Below are the code and all the weights of a small trained network. Each question names an input and a target symbol and asks about switching units off, where a switched-off unit gives its printed mean instead of its output.

import numpy as np


def w(rows, s, z=0):
    codes = np.array(rows[::2]) - 128.0
    scale = np.full(codes.shape[1], s)
    scale[-1] = z or s
    return codes * scale


def f(y):
    return np.maximum(y, 0)


def softmax(a):
    e = np.exp(a - a.max(-1, keepdims=True))
    return e / e.sum(-1, keepdims=True)


def log_softmax(a):
    a = a - a.max(-1, keepdims=True)
    return a - np.log(np.exp(a).sum(-1, keepdims=True))


def net(x, mask):
    ids = ['αβγεζθμστφψ'.index(c) for c in x.split()]
    T = len(ids)
    res = E[ids] + P[:T]
    q, k, v = (res @ M[0].T for M in (Q, K, V))
    z = softmax(np.where(np.tri(T) > 0, q @ k.T / 2**0.5, -1e9)) @ v
    res = res + np.where(mask[0], z, O[0][:, -1]) @ O[0][:, :-1]
    y = f(res @ A[0][:, :-1].T + A[0][:, -1])
    res = res + np.where(mask[1:9], y, B[0][:, -1]) @ B[0][:, :-1]
    return log_softmax(res[-1] @ U[:, :-1].T + U[:, -1])


Q, K, V, O, A, B = {}, {}, {}, {}, {}, {}
E = w([
[108,70,60],'α',
[154,105,210],'β',
[184,64,67],'γ',
[145,95,168],'ε',
[229,86,88],'ζ',
[129,86,134],'θ',
[155,106,218],'μ',
[247,99,140],'σ',
[209,70,17],'τ',
[144,94,169],'φ',
[253,107,208],'ψ',
],0.021)
P = w([
[122,152,102],'0',
[116,111,111],'1',
[158,140,100],'2',
[115,79,117],'3',
[168,118,99],'4',
[112,50,124],'5',
[181,101,98],'6',
[110,21,129],'7',
[197,83,96],'8',
[113,7,137],'9',
],0.017)
Q[0] = w([
[5,159,162],'head 1',
[131,48,145],'head 1',
],0.018)
K[0] = w([
[156,253,92],'head 1',
[222,60,119],'head 1',
],0.024)
V[0] = w([
[228,138,92],'head 1',
[159,139,253],'head 1',
],0.017)
O[0] = w([
[222,96,73,248],'head 1',
[152,251,11,120],'head 1',
],0.018,0.016)
A[0] = w([
[145,145,77,176],'neuron 1',
[185,98,154,100],'neuron 2',
[82,110,128,254],'neuron 3',
[144,1,65,40],'neuron 4',
[91,81,68,187],'neuron 5',
[62,159,143,56],'neuron 6',
[101,91,164,40],'neuron 7',
[91,234,50,49],'neuron 8',
],0.011,0.0097)
B[0] = w([
[59,166,216,184],'neuron 1',
[26,124,71,195],'neuron 2',
[196,176,188,145],'neuron 3',
[99,137,112,253],'neuron 4',
[189,166,219,162],'neuron 5',
[161,43,166,128],'neuron 6',
[25,255,83,152],'neuron 7',
[181,149,166,171],'neuron 8',
],0.007,0.048)
U = w([
[79,157,130,81],'α',
[95,169,108,130],'β',
[114,120,118,254],'γ',
[140,129,142,173],'ε',
[198,68,146,80],'ζ',
[228,69,255,180],'θ',
[76,180,86,57],'μ',
[69,169,3,119],'σ',
[75,130,75,54],'τ',
[138,131,145,231],'φ',
[167,135,117,16],'ψ',
],0.012,0.0067)

Each question gives the input, a string of symbols that net reads in full, and the target symbol t.
The units are the heads (2 rows each of Q, K, V and O) and the neurons (one row each of A and B). Each row of codes is followed by its name. A weight is (code - 128) times the scale printed after its matrix; where a second scale follows, it is the last column's (O, A, B and U).
mask holds one flag per unit, heads first, then neurons. A switched-off unit (its flag False) gives its mean, the last column of its rows in O or B, instead of its output. The means were averaged over made-up inputs and are rounded, as every weight is.
A unit's drop is (log p(t) with every unit on - log p(t) with that unit switched off) / (log p(t) with every unit on - log p(t) with every unit switched off).
The circuit of an input: a set's keep is (log p(t) with only the set's units on - log p(t) with every unit switched off) / (log p(t) with every unit on - log p(t) with every unit switched off). Starting from all 9 units, units are removed one at a time, each time the one whose removal leaves the highest keep (on an exact tie, the one counted first), for as long as the keep stays at least 0.8.
units of the circuit, in order: the units of the circuit, biggest drop first
most important unit: the unit with the biggest drop
top k neurons: the k neurons with the biggest drops, biggest first
drop of u: that unit's drop, to one decimal
input σ α θ α θ β θ τ ψ, target τ: most important unit : neuron 2
input θ θ θ σ θ μ β β ψ θ, target ψ: top 3 neurons : [neuron 8; neuron 5; neuron 2]
input θ θ σ, target θ: top 3 neurons : [neuron 4; neuron 7; neuron 2]
input ζ ε θ θ μ μ α σ ε, target σ: top 2 neurons : [neuron 8; neuron 3]
input ψ θ α β β ε, target ψ: units of the circuit, in order : [head 1; neuron 2; neuron 8; neuron 4]
input ζ φ θ θ μ φ, target ζ: top 3 neurons : [neuron 7; neuron 1; neuron 8]
input θ γ σ ε φ σ θ τ μ, target τ: top 2 neurons : [neuron 2; neuron 7]
input μ β θ, target β: top 2 neurons : [neuron 8; neuron 2]
input τ θ β θ σ θ ζ τ α θ, target τ: top 2 neurons : [neuron 7; neuron 2]
input θ θ θ ψ φ, target ψ: units of the circuit, in order : [neuron 8; head 1; neuron 2; neuron 4]
input φ θ ε, target θ: units of the circuit, in order : [neuron 2; head 1]
input θ θ β σ τ γ ψ, target γ: top 3 neurons : [neuron 2; neuron 7; neuron 5]
input μ γ ψ θ τ β β β γ, target β: units of the circuit, in order : [head 1; neuron 8; neuron 1; neuron 2]
input σ β μ θ μ τ γ θ θ, target θ: top 4 neurons : [neuron 2; neuron 4; neuron 3; neuron 7]
input θ ψ ε α α ζ σ, target ζ: top 2 neurons : [neuron 7; neuron 2]
input θ σ α β τ σ β γ σ ε, target σ: units of the circuit, in order : [head 1; neuron 2]
input σ α σ σ σ θ β τ σ φ, target σ: top 2 neurons : [neuron 2; neuron 4]
input φ φ φ ζ θ σ μ μ, target σ: units of the circuit, in order : [head 1]
input β β ε, target β: units of the circuit, in order : [head 1; neuron 8; neuron 2; neuron 1]
input θ ζ σ ψ α, target ψ: most important unit : neuron 8
input ψ θ θ β σ α θ, target α: drop of neuron 2 : 0.0
